Below is a small trained network, with its code and all its weights. Each question gives an input and a class and asks what happens when units are switched off, that is, made to give their printed mean instead of their output.

import numpy as np


def w(rows, s, z=0):
    codes = np.array(rows[::2]) - 128.0
    scale = np.full(codes.shape[1], s)
    scale[-1] = z or s
    return codes * scale


def f(y):
    return np.maximum(y, 0)


def log_softmax(a):
    a = a - a.max(-1, keepdims=True)
    return a - np.log(np.exp(a).sum(-1, keepdims=True))


def net(x, mask):
    res = np.array(x, float).reshape(1, 8) / 4 @ E
    y = f(res @ A[0][:, :-1].T + A[0][:, -1])
    res = res + np.where(mask, y, B[0][:, -1]) @ B[0][:, :-1]
    return log_softmax(res[-1] @ U[:, :-1].T + U[:, -1])


A, B = {}, {}
E = w([
[139,136,122,128,152,113,120,120,125,105,118],'x0',
[124,121,155,98,144,139,158,129,129,125,140],'x1',
[243,76,204,255,179,34,244,225,233,168,46],'x2',
[99,146,138,161,155,158,138,149,121,145,136],'x3',
[228,116,40,69,217,212,235,65,61,244,25],'x4',
[124,127,141,157,146,136,108,120,125,138,128],'x5',
[99,127,134,145,98,114,187,126,92,102,103],'x6',
[126,135,153,136,137,140,105,109,113,129,112],'x7',
],0.0037)
A[0] = w([
[195,145,31,72,163,202,225,43,40,227,34,88],'n1',
[36,210,80,76,99,253,39,73,32,75,192,50],'n2',
[178,51,213,193,186,67,150,157,191,143,134,57],'n3',
[48,121,177,173,56,55,62,179,128,44,169,31],'n4',
[15,137,75,24,124,190,50,29,74,73,179,9],'n5',
[159,83,217,145,150,109,161,210,176,169,57,13],'n6',
[168,51,75,114,232,167,137,104,114,210,86,171],'n7',
[170,172,197,190,125,132,159,160,181,150,69,5],'n8',
[26,109,217,206,71,44,59,172,175,51,200,40],'n9',
],0.0044,0.0029)
B[0] = w([
[108,42,112,149,182,207,45,112,146,2,240,247],'n1',
[189,139,122,187,97,26,210,128,47,246,114,252],'n2',
[184,188,79,146,69,142,222,104,65,163,58,190],'n3',
[92,69,45,176,192,234,132,91,127,101,186,220],'n4',
[238,178,86,142,88,61,195,53,71,230,77,231],'n5',
[156,144,107,195,119,76,178,53,52,182,128,173],'n6',
[80,162,108,139,134,184,73,134,194,85,166,215],'n7',
[240,173,76,153,112,98,151,44,82,156,115,156],'n8',
[61,62,47,178,181,208,118,10,76,71,217,248],'n9',
],0.0051,0.0044)
U = w([
[87,46,86,161,179,253,71,95,136,44,187,37],'0',
[219,193,138,168,65,61,184,96,88,225,67,49],'1',
[116,168,132,123,118,169,63,145,170,154,142,248],'2',
[108,130,150,105,126,140,115,139,137,103,137,230],'3',
[101,143,154,120,130,152,90,157,158,130,125,251],'4',
[64,163,183,132,130,147,85,143,145,144,135,193],'5',
[127,134,159,86,93,127,58,131,156,89,127,170],'6',
[87,152,176,116,103,138,92,144,161,84,113,117],'7',
],0.0048,0.0024)

Each question gives the input, the list of numbers given to net, and the class t.
The units are the neurons (one row each of A and B). Each row of codes is followed by its name. A weight is (code - 128) times the scale printed after its matrix; where a second scale follows, it is the last column's (A, B and U).
mask holds one flag per neuron, in row order. A switched-off neuron (its flag False) gives its mean, the last column of its row in B, instead of its output. The means were averaged over made-up inputs and are rounded, as every weight is.
A unit's drop is (log p(t) with every unit on - log p(t) with that unit switched off) / (log p(t) with every unit on - log p(t) with every unit switched off).
The circuit of an input: a set's keep is (log p(t) with only the set's units on - log p(t) with every unit switched off) / (log p(t) with every unit on - log p(t) with every unit switched off). Starting from all 9 units, units are removed one at a time, each time the one whose removal leaves the highest keep (on an exact tie, the one counted first), for as long as the keep stays at least 0.8.
circuit, biggest first: the units of the circuit, biggest drop first
top k neurons: the k neurons with the biggest drops, biggest first
drop when u is switched off: that unit's drop, to one decimal
input [-8,-4,-8,5,-1,-2,1,-1], class 1: circuit, biggest first : n2; n5
input [2,6,1,0,-7,6,1,1], class 0: top 4 neurons : n9; n4; n2; n5
input [3,-8,8,0,-8,7,7,6], class 0: top 4 neurons : n9; n4; n2; n5
input [3,1,-6,2,4,1,6,2], class 1: top 3 neurons : n2; n5; n9
input [2,7,-7,4,5,2,-2,2], class 1: top 4 neurons : n2; n5; n9; n4
input [-1,6,8,-5,-8,2,7,-4], class 0: circuit, biggest first : n9
input [-6,-6,-8,-1,-5,-2,4,-8], class 1: circuit, biggest first : n2; n5
input [8,0,-1,1,-8,-6,-4,1], class 0: circuit, biggest first : n9; n4
input [-1,7,-7,-4,-3,-4,5,-6], class 1: top 3 neurons : n5; n2; n1
input [-3,-7,5,7,8,7,7,-8], class 0: drop when n7 is switched off : 0.2
input [2,5,-8,-3,1,0,6,-6], class 1: drop when n5 is switched off : 0.3
input [-6,-5,6,-7,-8,-6,-4,4], class 0: drop when n4 is switched off : 0.4
